Each row has a class, written after it.
[ 441  -42 -110 -109  -96   16 -268  156   24 -133 -297  261   46 -389
 -351  105 -150  207  -75 -424 -173  317 -271 -137 -230 -442  -36 -484
  -80  -26 -211  187   15   78  353 -135 -203  186 -157 -183  292  -62
  316] => k_437
[-121 -154  116  171  191 -154   91 -312   37 -278  -11 -125 -113  163
   49 -158 -192 -338  -57  166  163    9  510 -145  494 -252 -274 -411
  104  -72  -62  -74  153  140  172  785  420   88  -21   80  323   85
  -57] => k_717
[ -93   44  124   40   80   64  -28   -9  407 -207  226   89 -225 -278
  -91 -178   61  234 -121  176 -281  120  253  -29 -254 -168 -129 -402
  184 -231 -249 -106   50 -178  603   10  286 -204  -65  180  375  166
   93] => k_281
[ -52 -104  569 -309  -94   23 -184   60   27   80  143  111   73 -436
 -532  204  163 -167 -217    0  -12 -541  615 -280  -99 -428  -79 -442
  259  266  -36  -29  -87 -427  495  244  234   74 -221  -15   81  165
   31] => k_281
[  73  122  143  156  318   40  262 -242 -133 -256 -177  118  -26   36
  134 -196 -104   41  157 -213   90  213  -66   11   10 -219 -261 -216
 -220  -23  -75 -100   48  327  240   -2  -94  342   20  -94  -47  -81
  164] => k_800
[  43 -230   80  -50 -160  106 -426  168   -3  -52 -562  235   86   69
  -18  117  -78  315  -29  -57  -42  121    6 -123 -245    4   61  150
  -20  -81   28  140  -24 -570   73 -260 -205 -187   -2  131  237  128
 -160] => k_643
[ 137 -293   40  190 -116 -164 -143  199  320  140 -197 -161  -23   77
   89   71   83  -56  226  -78 -245  389    0   -3 -123  163  207  282
   98 -129   25   -3 -101  -81 -131   27  172    5  282  131   89  135
  -46] => k_129
[  76 -113  335  274 -153  -35  273   78 -384  329  183 -120  275  371
  288 -203   78   63  -19 -181  289 -117 -299  -24 -250  575  494  354
 -414   -9  266   32   -2  200 -319 -311  -64  -93  -63  -98   40 -238
  -67] => k_129
[ 328  166  168   61  217   89  125 -111 -125  -57   23  -72 -103   61
  163    1  153  -56  725 -305  223  330 -195   62  -77  101 -273  121
  387  -22   -1  -26  114  588  -23  197  -50  182 -108  -31  -44  -36
  -10] => k_437
[-561   95  -55  -60  149 -106  249 -249 -252  -32 -142   65   40  288
  -23 -100  327 -142 -287  148  -58 -214  368   -8  282 -240 -212 -391
  165  -18 -158   -9 -226 -164  474  477  326 -471  -86   23 -137  327
  -40] => k_437
[ -47 -165  199  -29  185 -127  156  -14  261  139  362 -252  -17 -165
  178 -101  228 -213  224  -28   -7  132 -187 -328 -159  384 -159  -21
  323  -21   58 -111   43  152 -239  376  373  285  137    7   69  167
  156] => k_596
[  98 -369    4 -134 -192   73 -114  121  119 -180 -225   42   24 -372
 -256   48  132  270 -195 -276 -384  303 -244   36 -313   63  636 -172
  197 -183  -42   19 -188 -570  370 -219 -142  206  191  211   48  145
  314] => k_596
[ 333  118  422 -307  206  108  170  -82  159 -356  157   97  -82 -253
   27 -129  -92  -63  143 -513   71  207 -691  -31  -41  125   67 -288
  109 -110 -134  -71  -15  357  215  -11 -422  245 -289  -81   97  -14
  178] => k_90
[  37 -123  329 -704  449  -30  237  -71   -2 -228  522   -8   13 -326
 -260  264  140  -93  252 -190   12 -261  288 -234 -338   16 -578 -127
  623   -9 -129 -220   48 -193  556   97  251  431  -32 -112   64  254
   62] => k_437
[  98 -373 -126  280 -260 -100  -65   70   61  112 -151 -151  -45  125
 -217 -194   42 -210 -434   37    9 -104  277 -423  -58 -343  581 -221
 -326 -124   41   74  -50 -290  353  171  233  195  -63  162  183  138
  407] => k_643
[ 245 -154   90  154   91 -228 -422  187  257  253 -207  108 -105  185
 -100   14   47   96 -244  -59  385   61 -186  -65 -212  297  325  119
 -160  -80  263  217 -144    5  127   38  -80  -92   -5  138    5 -217
  237] => k_281
[-370 -108 -198 -331  245  204   93 -215 -335  -20  -52  144  150   33
  -96  -41 -212 -125  213 -179 -367  178  270  332  378  -48   59 -291
  195  -89  -32  -10   85  145 -115  356  -91  676   40   59  123 -132
   20] => k_129
[ -93 -400  352 -517  264 -224  -75  170  -11 -114  301 -117  -57 -253
  -44  257  115 -251   87  -61   40  -68 -143  101  165  506 -294   19
  360  -63   26  -98 -130  -62  -33  279  239  425  196  -22  -17  171
 -235] => k_461
[  40  -87  226  -73  494  -18   62  -89 -591 -185 -182 -115   16  227
  416  -48  -78  -95  385 -392  339   84 -414  134  118  357 -376  121
   -3 -180  -10 -143  -88  510  -34  159 -128 -107  166 -176 -244  122
 -200] => k_643
[ 411  101  337 -118   97   98  -35   96  282 -166  328  166   27 -252
  -89 -190  -27   47  -51 -335   80  -85 -358 -396 -220  -41   69  -19
   78  -19 -166   38   36   88  195 -444  -36   94  -90 -132  140 -151
   84] => k_596
[  69 -203 -130  -34 -631  157   34  260   19  191 -520  -25  127 -104
 -216 -162  -22  115   96 -149 -338   82  212 -413 -257 -496  440 -108
  -31  -89 -148   17  -31 -402  -55 -164 -121  475 -188  -49  355  214
  457] => k_90
[-329    7   37 -208  260  -79  290 -186 -364  -36 -116  144  -32  417
   72  -27   56 -215  101  -10   90 -185  137 -132  215   34 -321   94
   17  -73  -43 -181  -21   -8  120  170  132 -256  -60  -64 -107  148
 -245] => k_437
[ 323   14  106  258 -254   91   61   53 -235  132  150 -296  264  -48
 -286  104    9 -137 -157 -132  224   -9  308  -81 -285  225  389  333
   82  -33   50  -32   27  394 -130   80  182  234  -52  -30  -71 -200
   19] => k_800
[ -56   48 -392 -239  143  121  220 -383 -124 -189  457  -16   56 -330
 -332   99  -87 -141 -376  170 -168 -256  361 -352  -90 -267 -257 -549
   85  109 -207 -169  196 -396  225   31  133 -110   39 -100  -70  -11
  187] => k_437
[-119 -162  -75 -142 -439  130  -71  161  498  -76  142   79    5 -512
 -394   29  125  207 -280  165 -518  -99  302 -167 -340 -455  355 -371
  293  161  -99    5  112 -899  523 -132  146  276 -100  149  264  205
  189] => k_90
[-172   48  -44  152  366    7   32 -336 -252 -324   58   55  -52  287
  142 -148 -228 -111  -25   38   39   41   93  238  508 -290 -184 -209
  -87  -14  -99   14   -9  386  217  245   42  -30  163  -72  -49 -117
 -231] => k_461
[ 299  -52  -31  223  -81  211 -159  115  277   61  -72  -91  -47 -180
 -119   92 -275 -129   33  -51   -2   79  353  174   77 -319  215  -23
  122  266 -115  103   -2   -6  246   46   44  495 -227  116   59 -170
  309] => k_800
[-382  -53 -256   55 -269  305  431   34 -108  113 -272  -11   71  -66
  105  -43 -153  381  298  294 -429   18  344  306 -156 -251   94  -34
 -272  195 -358 -226  114 -269   46 -243   18  257 -280    5 -129   53
  163] => k_643
[-330  279   68 -297  212 -310  133  -16   60  -43  286  -37  -77   53
  130  120  295  127  279  212  159 -126 -215  -53  182  138 -443  150
  299  147  -76   -4  -51  325 -227  274  247  248   35  -78 -301  193
  -11] => k_717
[  24  -33  189  283   -8  132   39  -39  -97  130    1 -111  186  313
  274  -61  -99  -83  -26   75  163  -55  -28 -327  -52  278 -113  461
 -182   79  124   51   79  149 -471  -84 -113  -40   10   -3  106  -41
 -224] => k_800
[ 290  -78  -20  -81  -28  383  122 -192 -554  -14 -389  -34  311 -184
   72   90 -188 -175   37 -430  -92   54  247  -20 -270  -82   71   -2
  258  -17   34 -194  -12 -113 -301 -177 -273   43  276  -57   27 -153
   78] => k_90
[  45 -307   20  241 -157  270 -328  217 -512   21 -598  -13  103  269
  115  143 -342  -73  148 -138 -207  260  192  313  -45  139   71  316
  -10 -128 -133  -67  -66   53 -369 -205 -185  -79  218  117  -33  -95
 -437] => k_596
[-214 -296 -163 -134 -136 -176 -183  132   44   15  152   -4 -120  -46
 -187 -146   89 -376  -65 -127 -509  251   30   37   39  -36  143 -396
   67 -364 -136  -90   -2 -282  433  202  162 -148  -39  -57  306  387
 -248] => k_717
[-165 -382 -136    9 -367  193 -131  182   58  134  206  -60  102 -371
 -376 -112 -246 -170 -243  -97 -474   22   89   45  -99  -59  684 -444
  117 -271   32  -86   63 -249 -146   -9  128   29  -98   68  277 -149
  166] => k_129
[ -62  208  136 -199  384  136  702 -333 -383 -279  310 -118   43  -74
  465 -213   60   16  392 -328  189  124 -707 -234   64  443 -362  113
  211 -191   10 -284   41  473 -323  -49 -118  237   67 -246 -199   22
   26] => k_281
[ -19 -299  186  219 -113   72 -161   52  -75 -132  -73  101   47   15
 -102  -63 -210  -37 -268  -66  -56   61 -193  161  -12  199  588  -64
 -169  -40    7  -35  -32 -178   46  -33 -100 -143  -19  123  -20 -153
   51] => k_90
[ 273  139 -172   54  104   64  538 -239  -64  111  392 -293   85 -148
  130   20  151 -272  327   -5  218 -270  232  -26 -332   45  -81  188
  317  196  103 -170  240  261  -87   43  205   -5   -5  -96 -161 -161
   56] => k_437
[  72 -308 -278  128 -231  116  -76   72   19  345 -301  -37   62   46
 -140   67  -73  211  -66  -21 -320  230  159  223 -245 -202  394  -86
 -204 -257 -117  150   65 -306  316  147   40   93 -168   83  220  -17
  112] => k_461
[  14 -236   12  269 -142 -123 -149   62 -170  162 -176  -44   57  162
 -161   19  194 -153  -64   42   91  106   80  163 -206  186  386   27
   60 -167   86   71  -91    3   96  235   73  -69   27  122 -126   23
  -69] => k_461
[  83  129 -198 -318  387  215  324 -284 -591   97  -63   41  121  121
   36  137  -12  -49  309   -6  -46  -87  369   13 -117 -196 -349  -26
  -64 -117 -131 -279  169   73 -135   12  100   83  107  -82  -84  -45
  -70] => k_437
[  -4  -32  132  181 -360  211   47   98 -238   62 -244  -42   95 -124
 -206  220  -97  242  153  187 -277   80  549  416  -25 -230   18  106
 -137   -9 -212  -21  -19 -112  167  -96  132  199  -32   81   46   58
 -285] => k_717
[  88 -386  189   -8  132   73  109 -174 -235   53  -26 -101  -63  -20
  -85 -182 -302 -183 -205 -176 -219   69  231 -260  301 -421    6 -418
 -451   80 -156  -95  -56  -72  206    3   -7  392  168  -52  220   16
  107] => k_461
[-219 -280  262 -264   84   -8  -58 -110 -311  136 -139  195   -5  189
  -43   49 -111  -99 -244  131 -211 -175   33  158  104 -225 -226  -29
 -444  -59  -90 -221  -38 -229   90   70  -66 -586   24  -95   67  174
 -157] => k_596
[ -23  -40  143  -62  -54   38 -345  230  -51  143  129  109   17 -347
 -180   96  108  172  -21   77 -108   10  350   91 -532   10 -119 -188
  288  -32   -8   76  -74 -162  172  -10  203 -106   64   10  140  -58
   24] => k_437
[ 235   49  -98   84  186  -67  -61 -129  120    6 -103  -96  -13  273
  188 -203 -151 -340 -173 -298  188  -10  -88 -163  434  -98  229  -39
   58  128   31   56  -23  146  -46  147 -190   62   88  -37   33 -154
  142] => k_800
[ 228  387 -300   53    6   26   64   59  -21 -156  171  -32  -38 -209
 -137  -67  -97  -29 -153  -35  117  -20  -56  -71   93  -11   71    4
  122 -142   69    8   37   85  -38 -168   24  137   95  -50    1 -101
  103] => k_717
[ 371 -144  113 -190  -89  151   88 -111  -16 -218  454 -326   91 -344
 -317  257   -2 -162  178 -120  -58 -338  615 -432 -222 -383   64  232
  305  409 -151 -244  223 -225  217 -227  233  475   57  -60  -62   87
  104] => k_596
[  71 -427  403   29  -14  -41 -344  232  341  186 -155   21  -64   64
  -65  -30  103   31 -217  -40  -66  -48   48 -153  -11 -113  243  -25
  -73   32  -26   70 -135 -553  443   55  129   57  -21  125  165  168
   53] => k_717
[  86   27 -196  319 -185 -116 -278  345   71  363 -117  -65    7  339
   -5  180  131  135 -144  131  338 -318  203  161 -138  131  557  378
 -107  218  234  297 -102 -156  195  -66  112 -238 -286  181 -141 -144
  185] => k_281
[ 123   46  -39 -102  131    0 -109    3   10 -329 -156  162   77  -68
   59  -57 -252  126  -25 -145   32   26 -204  288  280  -61  195 -102
  -51   79  -59  109  -22   -7   36 -175 -189  228  116   47   26 -119
   38] => k_281
[ -24   36 -108 -169  177   51    0 -103  -24  -20   17  106   39 -121
  100    5  -14   20   95    5  -18  294 -313  152 -151  278 -134  -76
  257 -163  -24  -44   10    6 -187  137  -87  -91   39  -23  -64  -18
   31] => k_596
[-268  315 -190  -18  183  227 -226 -361  -51 -389 -225  330  -66   60
  187 -201 -207  -49  -82  -85   27  298  -53  -49  671    5  -83 -398
  363 -134   22  157   -9   -6 -151  417 -203   41    0  111  232 -181
   99] => k_129
[  -8  144  -19   15   59   96   50  -22   90  -81  201   12   98 -129
   22  -38 -198 -131 -231 -117  -17 -408   41  219  256 -303  213 -181
   43  365  -61    8   64   71   51  -63   10   60  -98 -115  -61 -313
  225] => k_800
[-320   65 -401    4  -72  -20  283 -132 -127  203 -219 -110    9  254
   81  -63  -14  -97   -3  301 -118   24   66  -54  174 -155 -132  143
  -21 -203  -80  -91   93  126 -277  472  174 -181  -96  -11    3  231
  -61] => k_461
[  55  -58  439  214  184  -97 -267 -100  -66 -158  -67  -90  114  319
  283 -153   30 -166   86 -170  450   74  125 -168  -71  466 -203  399
  211 -130  199    8  -67  223  -46  146  -15 -297  238   85  -24  113
 -409] => k_90
[ -51 -165 -189   61  283  -77  125 -300  202 -256  217 -313  -44  -41
 -192  202  -94 -305  -42  199  -30   54  698  142  215 -105 -261 -481
  106  184 -101  -51  169   71  494  653  382  544   20  172  -19   84
  -76] => k_596
[ 198   33  -61  117  181 -254  -15 -210  403 -131  217  127   58  136
   10 -270  -86  -16 -370 -116  281  -66    8 -301  291 -129   71 -268
 -207   47   45  201  143 -163  559  116   91   29 -101  -22  278  -58
  199] => k_437
[ 289 -281   79  215  262  -76  180 -279   18 -333  151 -170   57   42
   85  -80 -196 -114 -132 -113  206    1   69   95  130   71  -13  -41
 -269  -13 -127 -128  165  105  502   71    9  256  132    6 -125  -42
  -47] => k_596
[-237 -298  -55  -42 -182  -46  -40  180 -311   28 -207   28  115   45
  -67  176  -85  141  -18  114 -151  -51 -157  343 -106  203  157  201
 -165 -176  109   27  -68 -258 -259 -144   -9 -421   73   43  -87   67
 -231] => k_461
[ 141  -68  191 -148   43  130  159  -35 -576  109 -192  -87  200  217
  267  -89   48 -100   57 -467  -25   23  -49 -123  324   14  -35   94
  -63  -42  109 -114 -163   84 -220 -214 -327  303  339 -117   40   56
  -70] => k_90
[-162  336 -170  -58    0  273  190 -177 -333 -192 -393  396  -10  280
   47  -94 -234   94 -186 -253 -247   90 -115   -6  126 -343 -164 -155
 -169 -206 -206  -43   13  -40  221 -259 -431 -374 -264  -70  139  -19
  -32] => k_800
[ 102 -112  262   -2 -106   63 -199  117   69  -57    1   13   44   33
  -20    9  -55    3  -51 -110  194  -40  187 -334  -16    0 -132   71
  161  104   64  109  -56 -150  186  -49  -32  -44 -162    4  186   77
  -87] => k_461
[ 204  238 -107  129  242 -165  413  -22  -34 -170  409 -122  134  124
  316 -163   -8   22  312 -174  295   59 -520   77  227  498   28  424
  -37  -36  118   31  183  698 -462 -233   57  138   62 -142 -152 -286
 -227] => k_596
[-304  293   70  -92   76 -189  321 -103 -152 -347  176   22 -160 -242
  201 -136  354  380  490  251  -15  217 -257  256   51   37 -517   32
  163 -260 -331 -143  -31  533  -21   67  411  -93   45 -146 -136  248
 -161] => k_717
[ 478 -164  241  215   26  -18 -307  245  585   30  -20  -66 -105   18
  -48  -92 -100  157 -108 -139  250  127 -133 -206 -200   -3  421   49
 -146  357   75  205   21  108  169  -76 -287  664 -111  176  -13 -281
  450] => k_90
[ 315   92 -172  145    0   83 -132  -57   14 -103   90   62   91 -127
 -233 -229 -152 -108 -485 -305   82  -89 -164 -118 -137 -120  755 -123
  -80  -39   42   51  -30   50   46 -226 -135  172  175   20 -148 -399
  485] => k_90
[ 243 -239  114   77  150  -19  296   84  127   78  295 -239 -130   54
   59 -109 -250 -125  -89  -43   10   -3 -263  137 -330  314  180  306
 -554  -86 -114 -363  196  210  159 -313   61  -52 -105  -33  -32  -55
  -67] => k_800
[ 560  385  -44 -514  297 -114 -327   43 -109  -61    0  262 -196 -458
 -292   28   69 -100 -258 -566  284  -54 -429 -158  -50 -213  122 -420
  304  -81  -39  100 -230   63  282  -20 -239 -136  -35 -244   -7 -216
  626] => k_437
[ 271  -98  393  255  120  -35 -109  143  189   49   39 -111  -62  286
  286 -175  -79 -206   13 -254  265  -36 -398  -78   77  294  314  236
 -164  185  206   18  -80  134 -139 -195 -228   40   16   35   -6 -147
   96] => k_281
[-259  302 -335   33 -401  272  226  120  128  -95  -22   19   18 -236
 -240  112   -6  407  -59  504 -452   87  465  169  -15 -466 -120 -143
  164   51 -247  138   15 -348  177  -86  268  272 -248  104  343  209
   91] => k_717
[  35  318 -130  232 -275   97  176 -120 -208 -322 -313  256   39  -17
   96 -463 -108  328 -313 -171 -136  357 -459 -108  178 -254  213  -83
 -323 -482 -132  135 -172  178  -51 -361 -161 -214  146  -86  295  -29
  172] => k_90
[ -96 -366  294 -209 -427  -65  127  471  343  138  124 -163  136 -318
  -27   23    4  121   88   28 -212  -24 -208   56 -380  346  273  192
   44  119  -54  -93  -95 -373 -109 -341   52  458  -75   -4   28  223
   58] => k_800
[ 354  146 -149 -389  448  112  -32 -168  127 -253  182  118  -53 -315
 -124  132  -33  452  368 -277 -174  447 -216 -106 -283  -71  -52  -99
  112 -138 -243  -66   74  176    4 -180   76  491  210  -14   -8 -190
  604] => k_596
[ 286 -179 -115   37  -87  321 -162  -41 -372  174 -220   75  230  163
  -83   23 -283   33 -451  -33   90 -247  -39 -243 -170   20  600  251
 -682   28   43  -13   62 -234 -277 -267 -370 -179  -68  -57    0 -335
  303] => k_800
[ -40 -160  -23  -35 -299  -63 -214  293  142  240   53   89  103  -77
 -199   31  122   -6  -75 -118 -293  163 -195  237  -91  262  450 -180
   87 -283   97  225   34 -194  133  147  -12  -77 -285   55  420   66
 -184] => k_596
[ -34 -116  392 -177   88  159  -28   36   63 -240 -184  144   72 -193
   83  -96  -63  175  125 -353 -222  126  -94 -142   23 -239 -305  -95
  287   14 -156 -106  -53  -20  155 -108 -124  225  139  -57   61  103
  -38] => k_281
[  45  103 -359 -292   59  152  188 -127 -430  304 -175  110   34 -157
    3  -76  -89  -29  -81 -285 -326  141 -360  161 -192  -34  359 -471
 -445 -372   33  -94   16  354 -426  169 -215 -239   -5 -159   98 -346
  335] => k_717
[ -97 -364  461  -87   -4  148   21  162  383  371  203 -116    8  123
 -110  239   28  -44  -46  180 -193 -563  528  238  -89 -205  208  292
 -126  542   -6 -133   59 -478  513 -192   -8  339 -282  178  -71   39
 -150] => k_281
[ 219  273  444   43   44  -29    3  115   -8  -28   31   77    8   99
  204  -36   11   27  117 -268  358 -233 -161   87  132  -68 -108  137
  -20  300   -1  123  -65  492   91  -22  -70  -40 -232 -132  -64 -202
   37] => k_281
[-273  454   53  104  -94  -41  167  -52  -73 -307   41  183  -25  193
  387 -184   85  481  169  168  312  581 -777  183  -30  741 -172   84
   55 -201   50   -1 -124  456 -397 -167 -186 -301 -130    6 -142  -18
 -137] => k_596
